Here is a tiny trained network, its code and every weight. The questions are about switching its units off for an input and a target symbol, where a switched-off unit gives its printed mean instead of its output.

import numpy as np


def w(rows, s, z=0):
    codes = np.array(rows[::2]) - 128.0
    scale = np.full(codes.shape[1], s)
    scale[-1] = z or s
    return codes * scale


def norm(h):
    return h / np.sqrt((h * h).mean(-1, keepdims=True) + 1e-5)


def softmax(a):
    e = np.exp(a - a.max(-1, keepdims=True))
    return e / e.sum(-1, keepdims=True)


def log_softmax(a):
    a = a - a.max(-1, keepdims=True)
    return a - np.log(np.exp(a).sum(-1, keepdims=True))


def net(x, mask):
    ids = ['ΔΣαβεζηθμξπτω'.index(c) for c in x.split()]
    T = len(ids)
    res = E[ids] + P[:T]
    u = 0
    for l in range(2):
        r = norm(res)
        for j in range(3):
            rows = slice(4 * j, 4 * j + 4)
            q, k, v = (r @ M[l][rows].T for M in (Q, K, V))
            z = softmax(np.where(np.tri(T) > 0, q @ k.T / 4**0.5, -1e9)) @ v
            o = O[l][rows]
            res = res + np.where(mask[u + j], z, o[:, -1]) @ o[:, :-1]
        u += 3
    return log_softmax(norm(res)[-1] @ U[:, :-1].T + U[:, -1])


Q, K, V, O = {}, {}, {}, {}
E = w([
[92,126,99,87,128,110],'Δ',
[132,143,80,166,180,127],'Σ',
[158,166,136,163,139,110],'α',
[176,72,93,144,141,200],'β',
[34,115,68,54,133,103],'ε',
[167,83,167,165,143,85],'ζ',
[96,123,117,93,119,100],'η',
[86,65,70,88,122,125],'θ',
[12,111,70,122,51,141],'μ',
[143,133,66,172,172,125],'ξ',
[113,109,137,146,85,91],'π',
[156,149,141,179,112,135],'τ',
[174,164,126,120,186,145],'ω',
],0.011)
P = w([
[253,140,112,59,135,86],'0',
[190,136,90,122,168,88],'1',
[160,145,99,128,168,113],'2',
[136,150,106,123,170,131],'3',
[117,154,109,123,169,146],'4',
[100,157,113,122,167,158],'5',
[85,159,117,123,167,172],'6',
],0.0052)
Q[0] = w([
[19,127,138,29,24,135],'0.h1',
[141,90,97,176,133,43],'0.h1',
[46,83,161,127,139,12],'0.h1',
[120,86,111,18,224,84],'0.h1',
[143,144,142,204,155,157],'0.h2',
[121,95,75,164,198,108],'0.h2',
[185,177,104,149,104,152],'0.h2',
[163,135,210,131,95,119],'0.h2',
[176,175,103,106,255,163],'0.h3',
[107,80,152,134,144,88],'0.h3',
[133,33,154,176,64,110],'0.h3',
[105,194,129,175,118,142],'0.h3',
],0.0067)
K[0] = w([
[95,179,130,109,58,62],'0.h1',
[184,94,178,151,135,103],'0.h1',
[162,126,165,132,117,57],'0.h1',
[145,177,136,60,165,77],'0.h1',
[241,86,179,158,102,105],'0.h2',
[165,112,149,91,101,131],'0.h2',
[186,154,129,154,184,202],'0.h2',
[88,88,158,235,204,42],'0.h2',
[137,99,127,163,202,250],'0.h3',
[123,113,116,149,141,49],'0.h3',
[140,75,152,112,84,45],'0.h3',
[2,106,76,159,71,187],'0.h3',
],0.0074)
V[0] = w([
[127,91,170,91,166,169],'0.h1',
[111,152,32,104,56,69],'0.h1',
[96,97,76,22,135,56],'0.h1',
[136,191,84,109,161,176],'0.h1',
[70,35,251,121,103,77],'0.h2',
[155,125,105,160,177,161],'0.h2',
[125,113,10,33,30,102],'0.h2',
[171,132,180,129,106,157],'0.h2',
[87,255,81,119,116,215],'0.h3',
[70,97,71,151,81,146],'0.h3',
[92,151,114,125,44,72],'0.h3',
[162,177,92,152,39,146],'0.h3',
],0.0042)
O[0] = w([
[152,141,133,79,130,109,106],'0.h1',
[174,211,159,148,172,165,115],'0.h1',
[95,171,223,99,165,157,127],'0.h1',
[151,166,189,139,138,52,83],'0.h1',
[111,180,149,199,114,200,137],'0.h2',
[70,139,110,109,91,135,144],'0.h2',
[149,76,94,148,2,91,109],'0.h2',
[134,70,100,72,145,184,131],'0.h2',
[226,117,114,175,79,56,2],'0.h3',
[225,102,126,47,137,97,70],'0.h3',
[129,177,133,55,181,89,114],'0.h3',
[204,174,175,142,116,81,120],'0.h3',
],0.0035,0.0045)
Q[1] = w([
[170,93,92,36,70,121],'1.h1',
[132,127,99,169,200,130],'1.h1',
[134,87,68,146,146,102],'1.h1',
[69,102,164,137,140,109],'1.h1',
[151,143,255,141,139,125],'1.h2',
[104,130,96,105,113,89],'1.h2',
[175,92,45,107,109,166],'1.h2',
[94,58,143,142,166,154],'1.h2',
[101,118,151,125,111,85],'1.h3',
[146,131,134,95,121,40],'1.h3',
[182,176,152,146,103,68],'1.h3',
[175,89,135,155,130,79],'1.h3',
],0.014)
K[1] = w([
[191,160,108,96,110,56],'1.h1',
[112,74,99,149,148,160],'1.h1',
[172,125,102,183,174,152],'1.h1',
[103,154,181,164,161,132],'1.h1',
[9,184,90,207,164,188],'1.h2',
[125,102,165,89,106,61],'1.h2',
[182,119,66,115,103,114],'1.h2',
[126,53,134,138,197,152],'1.h2',
[111,112,164,110,67,101],'1.h3',
[139,130,99,56,108,56],'1.h3',
[184,189,98,118,93,69],'1.h3',
[184,114,132,113,142,93],'1.h3',
],0.012)
V[1] = w([
[124,129,50,128,126,231],'1.h1',
[183,8,186,138,199,100],'1.h1',
[176,98,133,77,44,147],'1.h1',
[122,132,171,137,98,239],'1.h1',
[147,3,145,104,87,29],'1.h2',
[104,118,121,157,164,144],'1.h2',
[86,97,141,81,184,178],'1.h2',
[213,145,228,88,175,78],'1.h2',
[98,197,76,42,94,79],'1.h3',
[171,38,168,126,117,124],'1.h3',
[109,81,43,126,149,135],'1.h3',
[149,118,142,133,99,46],'1.h3',
],0.0048)
O[1] = w([
[157,23,207,98,183,155,101],'1.h1',
[135,150,60,67,34,215,254],'1.h1',
[65,119,53,221,173,189,50],'1.h1',
[228,89,63,95,155,123,108],'1.h1',
[185,67,89,55,25,69,157],'1.h2',
[78,159,62,135,122,134,157],'1.h2',
[109,130,34,190,120,105,157],'1.h2',
[3,52,176,165,102,121,183],'1.h2',
[113,103,78,104,89,168,68],'1.h3',
[107,208,147,131,166,59,143],'1.h3',
[155,187,211,129,121,123,143],'1.h3',
[121,134,108,52,166,152,123],'1.h3',
],0.0043,0.0057)
U = w([
[71,76,126,42,22,152,210],'Δ',
[61,232,149,129,129,7,69],'Σ',
[52,112,185,176,217,189,192],'α',
[145,131,103,125,140,118,53],'β',
[160,244,99,137,90,236,143],'ε',
[101,118,10,218,136,111,14],'ζ',
[128,87,131,178,108,105,74],'η',
[144,130,123,125,122,127,59],'θ',
[201,55,126,86,147,225,254],'μ',
[202,156,116,83,176,92,142],'ξ',
[187,65,241,210,57,115,141],'π',
[143,104,180,22,201,134,122],'τ',
[111,127,126,135,129,132,19],'ω',
],0.011,0.0048)

Each question gives the input, a string of symbols that net reads in full, and the target symbol t.
The units are the heads (4 rows each of Q, K, V and O). Each row of codes is followed by its name. A weight is (code - 128) times the scale printed after its matrix; where a second scale follows, it is the last column's (O and U).
mask holds one flag per head, layer by layer. A switched-off head (its flag False) gives its mean, the last column of its rows in O, instead of its output. The means were averaged over made-up inputs and are rounded, as every weight is.
A unit's drop is (log p(t) with every unit on - log p(t) with that unit switched off) / (log p(t) with every unit on - log p(t) with every unit switched off).
The circuit of an input: a set's keep is (log p(t) with only the set's units on - log p(t) with every unit switched off) / (log p(t) with every unit on - log p(t) with every unit switched off). Starting from all 6 units, units are removed one at a time, each time the one whose removal leaves the highest keep (on an exact tie, the one counted first), for as long as the keep stays at least 0.8.
circuit, biggest first: the units of the circuit, biggest drop first
most important unit: the unit with the biggest drop
heads that matter: for each layer, one digit per head in row order, 1 if its drop is at least 0.15 and else 0, layers parted by /
input α τ ζ ζ Σ, target α: most important unit => 1.h2
input ζ η α ζ, target Σ: circuit, biggest first => [1.h3 1.h1]
input ζ π ζ ζ ζ Σ, target ζ: heads that matter => 011 / 011
input ξ β Σ τ, target μ: heads that matter => 011 / 111
input π π ζ ξ, target π: heads that matter => 011 / 010
input π π α Σ, target π: circuit, biggest first => [1.h2 1.h1 0.h3]
input μ τ ζ θ τ, target α: heads that matter => 010 / 100
input τ π τ α, target Σ: circuit, biggest first => [0.h3 1.h1]
input Δ Σ Σ π ω μ α, target ξ: circuit, biggest first => [0.h3 1.h2 0.h2]
input β ζ ξ π π ζ, target Σ: heads that matter => 111 / 111
input Σ Σ Σ π π ζ π, target α: heads that matter => 100 / 111
input ξ τ ξ π ω, target τ: heads that matter => 010 / 111
input π α θ ζ π μ Σ, target π: heads that matter => 011 / 010
input ε Δ π ζ α π, target Σ: heads that matter => 111 / 110
input ζ ζ π μ α, target ξ: most important unit => 0.h3
input π Σ π τ μ α ζ, target Δ: heads that matter => 001 / 100
input α α Δ π ξ, target α: heads that matter => 000 / 110
input η ζ τ η, target Σ: circuit, biggest first => [1.h1 0.h1]
input π π π π, target α: circuit, biggest first => [0.h1 1.h1 1.h2 1.h3]
input ζ β ζ π π τ Σ, target ζ: circuit, biggest first => [0.h3 1.h2]
input τ β τ, target μ: most important unit => 1.h1
input μ π τ, target ξ: circuit, biggest first => [0.h2 0.h3]
